Below are the code and all the weights of a small trained network. Each question names an input and a class and asks about switching units off, where a switched-off unit gives its printed mean instead of its output.

import numpy as np


def w(rows, s, z=0):
    codes = np.array(rows[::2]) - 128.0
    scale = np.full(codes.shape[1], s)
    scale[-1] = z or s
    return codes * scale


def norm(h):
    return h / np.sqrt((h * h).mean(-1, keepdims=True) + 1e-5)


def f(y):
    return np.maximum(y, 0)


def log_softmax(a):
    a = a - a.max(-1, keepdims=True)
    return a - np.log(np.exp(a).sum(-1, keepdims=True))


def net(x, mask):
    res = np.array(x, float).reshape(1, 4) / 4 @ E
    u = 0
    for l in range(2):
        y = f(norm(res) @ A[l][:, :-1].T + A[l][:, -1])
        res = res + np.where(mask[u : u + 3], y, B[l][:, -1]) @ B[l][:, :-1]
        u += 3
    return log_softmax(norm(res)[-1] @ U[:, :-1].T + U[:, -1])


A, B = {}, {}
E = w([
[14,157,171,244,254,76,165],'x0',
[220,146,155,202,177,239,203],'x1',
[74,50,89,139,85,100,169],'x2',
[248,34,64,148,209,87,106],'x3',
],0.0064)
A[0] = w([
[192,146,131,205,123,227,255,125],'L0N1',
[150,211,170,208,158,134,153,254],'L0N2',
[21,138,166,133,65,186,204,209],'L0N3',
],0.0088,0.0023)
B[0] = w([
[72,125,86,1,169,176,103,254],'L0N1',
[51,220,83,102,27,104,213,234],'L0N2',
[122,208,66,166,136,172,31,238],'L0N3',
],0.0087,0.008)
A[1] = w([
[82,115,128,85,146,43,24,2],'L1N1',
[255,72,115,91,44,164,42,203],'L1N2',
[199,32,58,196,217,123,131,235],'L1N3',
],0.0096,0.0026)
B[1] = w([
[36,153,150,9,125,164,156,199],'L1N1',
[138,179,164,154,119,249,137,254],'L1N2',
[127,226,105,143,139,68,79,200],'L1N3',
],0.011,0.008)
U = w([
[114,197,57,91,112,122,123,246],'0',
[56,92,88,2,153,159,151,214],'1',
[142,237,76,161,138,109,50,196],'2',
[84,145,139,194,127,185,194,253],'3',
[101,114,203,176,92,106,125,48],'4',
[196,25,185,220,100,53,253,3],'5',
[153,22,167,193,135,82,210,3],'6',
],0.0071,0.0043)

Each question gives the input, the list of numbers given to net, and the class t.
The units are the neurons (one row each of A and B). Each row of codes is followed by its name. A weight is (code - 128) times the scale printed after its matrix; where a second scale follows, it is the last column's (A, B and U).
mask holds one flag per neuron, layer by layer. A switched-off neuron (its flag False) gives its mean, the last column of its row in B, instead of its output. The means were averaged over made-up inputs and are rounded, as every weight is.
A unit's drop is (log p(t) with every unit on - log p(t) with that unit switched off) / (log p(t) with every unit on - log p(t) with every unit switched off).
The circuit of an input: a set's keep is (log p(t) with only the set's units on - log p(t) with every unit switched off) / (log p(t) with every unit on - log p(t) with every unit switched off). Starting from all 6 units, units are removed one at a time, each time the one whose removal leaves the highest keep (on an exact tie, the one counted first), for as long as the keep stays at least 0.8.
units of the circuit, in order: the units of the circuit, biggest drop first
k most important neurons: the k neurons with the biggest drops, biggest first
k most important neurons of layer l: the k neurons of layer l with the biggest drops, biggest first
drop when u is switched off: that unit's drop, to one decimal
input [-6,-4,-2,-1], class 3: most important neuron of layer 0 => [L0N1]
input [-8,-4,7,-1], class 3: units of the circuit, in order => [L1N2 L0N1 L0N2]
input [-8,1,7,3], class 3: units of the circuit, in order => [L1N2 L0N1]
input [1,8,4,6], class 1: 3 most important neurons => [L0N1 L0N3 L1N2]
input [-7,3,4,2], class 3: units of the circuit, in order => [L1N2 L0N2]
input [0,8,-5,3], class 1: units of the circuit, in order => [L0N1 L0N3]
input [5,5,3,3], class 1: 2 most important neurons of layer 1 => [L1N2 L1N3]
input [1,-2,3,7], class 2: 3 most important neurons => [L1N3 L0N1 L0N2]
input [6,8,-2,2], class 1: drop when L1N2 is switched off => 0.2
input [5,8,-3,1], class 1: drop when L0N2 is switched off => -0.2
input [-8,-1,-6,2], class 3: drop when L0N1 is switched off => 0.2
